Each row has a name. Each piece below is followed by the name of the row it came from, unless a question asks for something else. Each question is about the rows just above it.

Q_728: [121 143 152  97  90 171  82  81  83 171  90  96 102 108 142 118 121 125
 130 128 127 125 133 137 115 109 102 161  88 175 179 182  73  75 177  87
  96 107 138 130 140 148 155  96 162  94  95]
Q_900: [121 142 149 100  94 167  85  82  81 174  84  87  91  96 154 107 111 116
 137 134 131 130 127 128 126 125 122 137 115 145 151 157  93  87 174  78
  74  73 183  76  80  86  94 154 112 135 125]
Q_917: [121 154 169  81  86 158 111 121 126 127 135 146 162 176  73 177 159 134
 145 159 162 157 107 110 148 153 155 107 136 137 152 159  98 104 146 112
 108 103 152 114 133 156 175  74 175  96 115]
Q_507: [121 143 151  97  91 170  82  81  82 171  89  95 101 107 144 117 121 124
 130 129 127 126 132 135 116 111 105 157  92 171 177 181  73  73 179  82
  90 100 146 121 132 142 150 100 160  94  94]
Q_72: [121 145 155  92  85 174  82  85  90 158 105 112 118 123 130 128 129 131
 121 116 108 100 165 173  76  73  74 177 100 156 143 128 141 151 100 162
 162 160 100 152 148 146 146 108 150 103 101]
Q_60: [121 140 146 104  99 162  90  87  84 174  81  82  83  85 169  91  95  99
 154 149 145 142 117 120 134 132 131 126 128 128 129 130 124 122 136 117
 114 109 151 101  96  91  86 174  79 181 182]
Q_465: [121 143 152  97  90 171  82  81  83 170  91  97 103 109 141 119 122 125
 129 128 127 125 134 138 113 107 100 163  86 176 181 183  73  76 174  91
 100 111 133 134 144 152 158  95 162  94  97]
Q_796: [121 142 149 100  94 168  85  82  81 174  84  88  93  98 153 109 113 117
 135 133 131 129 128 129 125 123 121 139 113 149 155 161  89  83 178  75
  73  73 181  79  85  93 102 144 122 125 116]
Q_812: [121 140 145 107 101 159  93  89  86 172  82  82  82  82 173  86  88  92
 160 157 153 150 110 113 140 137 135 123 132 125 126 128 128 127 130 125
 123 122 137 116 113 110 106 154  98 163 167]
Q_95: [121 148 161  86  81 173  90  99 109 139 123 126 129 132 119 146 157 168
  78  73  75  84 157 139 136 150 159  94 160 101 106 109 146 149 104 155
 154 149 116 128 115 104  98 160  99 153 148]
Q_193: [121 140 144 107 102 159  93  89  86 172  82  81  81  82 173  85  88  90
 162 159 155 152 108 111 141 139 136 122 132 125 126 127 128 128 129 126
 125 123 134 119 117 114 110 150 102 158 162]
Q_848: [121 141 147 103  97 164  88  84  82 174  82  83  86  89 163  97 102 106
 145 141 138 135 123 125 130 129 128 129 126 132 134 137 115 111 149 101
  96  91 170  81  77  75  73 183  74 178 174]
[ 97  94 162  95 158 152 144 134 133 111 100  91 174  76  73 183 181 176
  86 163 100 107 113 138 134 125 127 128 129 125 122 119 141 109 103  97
  91 170  83  81  82 171  90  97 152 143 121] is which row reordered?  Q_465
Which row holds [121 141 147 103  97 164  88  84  82 174  82  83  86  89 163  97 102 106
 145 141 138 135 123 125 130 129 128 129 126 132 134 137 115 111 149 101
  96  91 170  81  77  75  73 183  74 178 174]?  Q_848

Q_990: [125  97 138 130 123 154 175]
Q_664: [115 104 119 128 132 156 172]
Q_81: [115 104 119 128 126 129 114]
Q_787: [156 172 104 172 172 128 116]
Q_432: [119 156  73 106 136 108  92]
Which row holds these entries in another order? [156 104 132 115 128 119 172]  Q_664
Repeated in Q_787:  [172]
[125  97 138 130 123 154 175]  Q_990

Q_863: [129 129 177 117 128 129 131 131 130 125]
Q_141: [129 129  98 117 128 121 131 131 130 125]
Q_588: [129 131 128 129 177 129 131 117 125 129]
Q_792: [129 117 130 128 125 177 132 129 131 129]
Repeated in Q_792:  [129]
[129 129 177 117 128 129 131 131 130 125]  Q_863
Which row holds [129 129  98 117 128 121 131 131 130 125]?  Q_141
Which row holds these entries in another order? [125 129 129 177 117 128 129 131 131 130]  Q_863
Put [128 125 130 129 129 129 131 117 177 131] back in order: which row is it?  Q_863

Q_172: [135 123 114  98 132 129 142 123 116 136 132 144 122 146 137 152 114 134
 121 126 126 112 131 116 135 115 161 123 116 107 131 127 138]
Q_955: [145 127 113 143 125 130 119 126 135 123 107 131 150 122 134 132 124 130
 151 132 128 116 135 133 115 124 120 138 140 134 137 122 125]
Q_65: [122 113 143 128 107 114 124 148 127 153 106 155 116 115 109 123 121 125
 127 104 112 147 128 146 138 138 122 130 120 136 134 143 135]
Q_789: [150 122  68  81 185 130 115 124 109 139 118 152 117 157 137 168 117 137
 115 124 129  91 131 107 140 106 179 118 109  94 129 122 143]
Q_96: [146 131 143 152 119 131 100 135 139 122  96 138 156 115 136 133 137 128
 158 130 120 114 130 139 108 127 119 142 148 136 141 126 123]
Q_167: [124 159 173 133 132 125 136  84 140 118 140 134 107 130 119 120 121 113
 151 143 132 152 116 117 130  92  99 140 131 143 120 138 139]
Q_490: [146 131 143 152 119 131 100 135 139 122  96 138 156 115 136 133 137 128
 158 130 120 114 130 123 133 127 137 125 133 119 110 134 127]
Q_765: [135 123 114  98 168 129 129 123 116 136 132 144 122 146 137 152 114 134
 121 126 126 112 131 116 135 115 161 123 116 107 131 127 138]
Put [140 129 157 129 115 139 168 122 117 122 131 124 137 109 185 106 107  91
 152 117  81  94 118 109 124 143 137 150 179 130 118  68 115] back in order: which row is it?  Q_789
Which row holds these entries in another order? [143 113 120 127 107 119 116 140 134 151 132 125 124 123 124 137 125 132
 134 131 135 130 122 133 150 122 130 126 115 145 138 128 135]  Q_955

Q_394: [127 129 128 100 112 126 126 155 100 131 113 127 133 135 131 119 100 132
 137 130 121 125 126 131 154 127 127 100 134 129]
Q_707: [130 127 125 126 148 125 114 132 173 110 113 127 181 140 140 123 127 122
 131 144 115 132 125 121 190 128 126 112 149 129]
Q_915: [127 173 149 128 145 125 127 126 148 125 132 130 115 113 140 126 114 181
 127 190 110 121 125 122 131 132 112 140 123 129]
[127 129 128 100 112 126 126 155 100 131 113 127 133 135 131 119 100 132
 137 130 121 125 126 131 154 127 127 100 134 129]  Q_394
Which row holds these entries in another order? [129 149 112 126 128 190 121 125 132 115 144 131 122 127 123 140 140 181
 127 113 110 173 132 114 125 148 126 125 127 130]  Q_707

Q_240: [138 142  89  95 130 108 109 158 136 139 110 131 141 114 136 155 155 117
 105 174 143 113 132 139 133 121]
Q_110: [167 111 133 136 188  93 125 147 103 137 122 127 109 150  85 144 121 148
 120 114 104 163 101 163 115 115]
Q_494: [109 134 131 139 109 146 143 126 165 124 120 172 169 134 115 156 146 116
 127 133 124 142 121 149  95 155]
Q_611: [144 124  85 114 113 135  85 180 117 124 145 132  83 120 113 111 132 135
 119 162 181 105  88 147 138 152]
Q_608: [139 131 117 113 158 132 136 136 139 155 114 174 133 141 109 142 130 108
  88 143  95 138 155 110 105 121]
Q_481: [138 106  89  95 130 108 109 158 136 139 110 131 141 114 136 155 155 117
 105 174 143 113 132 127 112 121]
Q_695: [138 142  89  95 130 108 109 158 136 139 110 131 141 114 136 158 155 117
 105 174 143 113 132 127 112 121]
Q_693: [158 108 132 121 133 130 142 139 109 114 105 143 174 141 138 136 136 139
 113 110 155 131  95  89 156 117]
Where do [139 131 117 113 158 132 136 136 139 155 114 174 133 141 109 142 130 108
  88 143  95 138 155 110 105 121] appear?  Q_608
[138 106  89  95 130 108 109 158 136 139 110 131 141 114 136 155 155 117
 105 174 143 113 132 127 112 121]  Q_481
[ 89  95 105 108 109 110 113 114 117 121 130 131 132 133 136 136 138 139
 139 141 142 143 155 155 158 174] is which row reordered?  Q_240
[105 174 143 113 132 139 133 121 138 142  89  95 130 108 109 158 136 139
 110 131 141 114 136 155 155 117] is which row reordered?  Q_240

Q_43: [135 120 118 146]
Q_364: [127 130 130 122]
Q_686: [111  97 111 127]
Q_925: [170 127 111  97]
Q_965: [169 111 127  98]
Q_983: [107 117 125 177]
Which row holds these entries in another order? [ 97 170 127 111]  Q_925
[127 111  97 111] is which row reordered?  Q_686
The value that Q_686 holds more than once:  [111]

Q_114: [156 187 138 142]
Q_478: [152 134 134 146]
Q_327: [138 156 186 142]
Q_179: [171 182 152 124]
Q_198: [124 182 153 171]
Which row holds these entries in another order? [124 171 182 152]  Q_179
Which row holds these entries in another order? [142 156 187 138]  Q_114
The value that Q_478 holds more than once:  [134]
[171 182 152 124]  Q_179

Q_495: [129 127 156 156 116 133]
Q_435: [124 130 105 139 149 127]
Q_301: [128 127 159 174 109 123]
Q_11: [116 132 122 114 165 114]
Q_864: [121 130 127 145 144 121]
Q_359: [127 128 158 168 106 121]
Q_307: [106 128 168 106 121 106]
Q_430: [134 126 125 162 108 136]
Q_842: [136 125 128 145  90 136]
Q_918: [133 127 100 126 113 133]
Put [128 158 168 106 121 127] back in order: which row is it?  Q_359
Repeated in Q_307:  [106]

Q_781: [104 116 137 132 112  98 113 150 178 170 133 102 102 124 137 125 105 104
 128 156 159 138 117 117 131 133 115  96 103 137 169 168 137 108 110]
Q_629: [104 107 113 121 128 133 135 132 126 117 108 101  98 101 110 124 140 157
 178 168 151 132 114 102  98 101 110 122 131 136 136 129 119 108 102]
Q_45: [178 102 113  98 151 114 136 117 110 140 128 135 108  98 133 101 107 126
 102 157 101 132 101 122 132 110 108 128 104 121 124 168 131 136 119]
Q_361: [135 149 111 107 117 132 113 119 135 143 174  98 178 128 158 126 171 163
 132 112 121 127 105 119 103 133  99  98  99 179 102 106 110 129 104]
Q_966: [105 112 103 107 127 102 129 119 113  99 158 132 117 110 171  99 179 135
 149 126 106 128 104  98 112 174 119 135 133 178 121 143  98 132 163]
Q_855: [104 116 132 132 112  98 113 150 178 170 133 102 102 124 137 125 105 104
 139 118 103  98 102 114 127 135 136 130 118 107 100 103 114 130 147]
[119 136 131 168 124 121 104 128 108 110 132 122 101 132 101 157 102 126
 107 101 133  98 108 135 128 140 110 117 136 114 151  98 113 102 178] is which row reordered?  Q_45
[104 107 113 121 128 133 135 132 126 117 108 101  98 101 110 124 140 157
 178 168 151 132 114 102  98 101 110 122 131 136 136 129 119 108 102]  Q_629
Which row holds these entries in another order? [ 98  98 101 101 101 102 102 104 107 108 108 110 110 113 114 117 119 121
 122 124 126 128 128 131 132 132 133 135 136 136 140 151 157 168 178]  Q_45
Which row holds these entries in another order? [163 132  98 143 121 178 133 135 119 174 112  98 104 128 106 126 149 135
 179  99 171 110 117 132 158  99 113 119 129 102 127 107 103 112 105]  Q_966
The row with [135 149 111 107 117 132 113 119 135 143 174  98 178 128 158 126 171 163
 132 112 121 127 105 119 103 133  99  98  99 179 102 106 110 129 104] is  Q_361
Which row holds these entries in another order? [131 136 136 129 119 108 102 104 107 113 121 128 133 135 132 126 117 108
 101  98 101 110 124 140 157 178 168 151 132 114 102  98 101 110 122]  Q_629
The row with [104 116 132 132 112  98 113 150 178 170 133 102 102 124 137 125 105 104
 139 118 103  98 102 114 127 135 136 130 118 107 100 103 114 130 147] is  Q_855

Q_121: [126 136 127 112 123 101 147 147 127 117 133 131]
Q_245: [131 125 117 127 123 147 127 112 147 136 101 133]
Q_342: [114 144 124 140 127 133 135 127 106  76 116 154]
Q_187: [130 131 121 142 126 137 129 124 148 124 120 127]
Q_134: [114 144 124 140 127 133 135 127 130 121 141 118]
The value that Q_134 holds more than once:  [127]
[147 101 123 127 136 147 127 125 117 131 112 133] is which row reordered?  Q_245

Q_596: [134 147 113 113 113 113 123]
Q_406: [124 122 156 113 147 141 133]
Q_523: [159 141 141 141  81 145 159]
Q_978: [113 113 147 123 113 113 133]
Put [133 123 113 147 113 113 113] back in order: which row is it?  Q_978
Repeated in Q_978:  [113]
The value that Q_596 holds more than once:  [113]
[124 122 156 113 147 141 133]  Q_406
[123 113 113 113 113 147 134] is which row reordered?  Q_596
[113 113 133 113 123 147 113] is which row reordered?  Q_978

Q_821: [145 153 123 133]
Q_80: [145  86 139 137]
Q_34: [137  85 139 145]
Q_884: [ 79 143 184 177]
Q_640: [116 109 104 172]
Q_356: [122 145 153 133]
Q_656: [120 146 118 162]
Q_758: [176  98 121  97]
Q_280: [114 136 178 113]
Q_923: [148  96 136 166]
[133 153 145 122] is which row reordered?  Q_356
Put [ 85 137 139 145] back in order: which row is it?  Q_34

Q_419: [169 177 173  92  79 143  84  90  93  75 103 145 172 123 181 116 115 162]
Q_414: [110  79  74 163 138  83  82 106 144 171 181  81  88 133 142 124 129  95]
Q_427: [102 123  85 104 169 163 138 148 104 119  95 137 166 134  81 127 146 172]
Q_986: [102 123  95 104 169 163 138 148  77 179  95 137 166 134  95 127 146 172]
Q_602: [ 77 137 179 148 104 169 123 138 163 134 172 127 166  95  95 146  95 101]
Q_57: [169 177 173  92  79 143  84  90  93  75 103 145 172 123  80 107 155 149]
Q_298: [126 117 108  91 177 168  89 162 179  98 182 108 181 102  80 107 155 149]
The value that Q_986 holds more than once:  [95]
Which row holds these entries in another order? [104 169 163 138 148  77 179  95 137 166 134  95 127 146 172 102 123  95]  Q_986
[149 126 117 108  91 177 168  89 162 179  98 182 108 181 102  80 107 155] is which row reordered?  Q_298
Which row holds these entries in another order? [172 146 127  81 134 166 137  95 119 104 148 138 163 169 104  85 123 102]  Q_427

Q_260: [ 85 138 100 161 168 155 135 138 166 107 111 171]
Q_571: [155  85 100 139 161 168 107 111 171 136 138 166]
Q_98: [165 136 116 133 135 143 137 122 170 133 101 150]
Q_112: [143 100 191 146 146 192 134 124 166 152 163 150]
Q_737: [107 130  93 148 150 107 112 109 122 131 105 182]
Q_551: [100 143 152 191 166 193 146 124 146 150 163 134]
Q_261: [112 145 164 127  66  64 101 112 152 168 112  86]
Q_854: [ 85 166 107 135 138 100 161 155 111 168 171 139]
Q_847: [143 109 129 111 146 185 146 119 111 109 159 182]
Which value appears more than once in Q_551?  [146]
Which row holds these entries in another order? [139 171 168 111 155 161 100 138 135 107 166  85]  Q_854
[139  85 166 107 135 138 100 161 155 111 168 171] is which row reordered?  Q_854
Repeated in Q_261:  [112]
[166 138 136 171 111 107 168 161 139 100  85 155] is which row reordered?  Q_571
Which row holds these entries in another order? [166 152 163 150 143 100 191 146 146 192 134 124]  Q_112

Q_140: [123 104 145 145 101 142 119]
Q_349: [171 144  91  74 188 133 145]
Q_617: [171 145 133 188 143  74  91]
Q_305: [133  91 143  75 145 171 188]
Put [133 145 188 171  91 143  74] back in order: which row is it?  Q_617
Which row holds these entries in another order? [ 74  91 133 143 145 171 188]  Q_617
Put [ 74 188 144  91 133 171 145] back in order: which row is it?  Q_349
[ 74 143 133 188 171 145  91] is which row reordered?  Q_617
Repeated in Q_140:  [145]

Q_870: [133 127 113 123 159 137 126]
Q_564: [160 164 150 163  96 152 106]
Q_331: [137 126 159 127 132 113 123]
Q_997: [113 124 132 137 126 159 127]
Q_667: [104 107 132 118 137 103 154]
Where do [133 127 113 123 159 137 126] appear?  Q_870
Which row holds these entries in another order? [126 137 159 123 113 127 133]  Q_870
Put [137 113 123 132 126 159 127] back in order: which row is it?  Q_331
Which row holds these entries in another order? [ 96 106 150 152 160 163 164]  Q_564

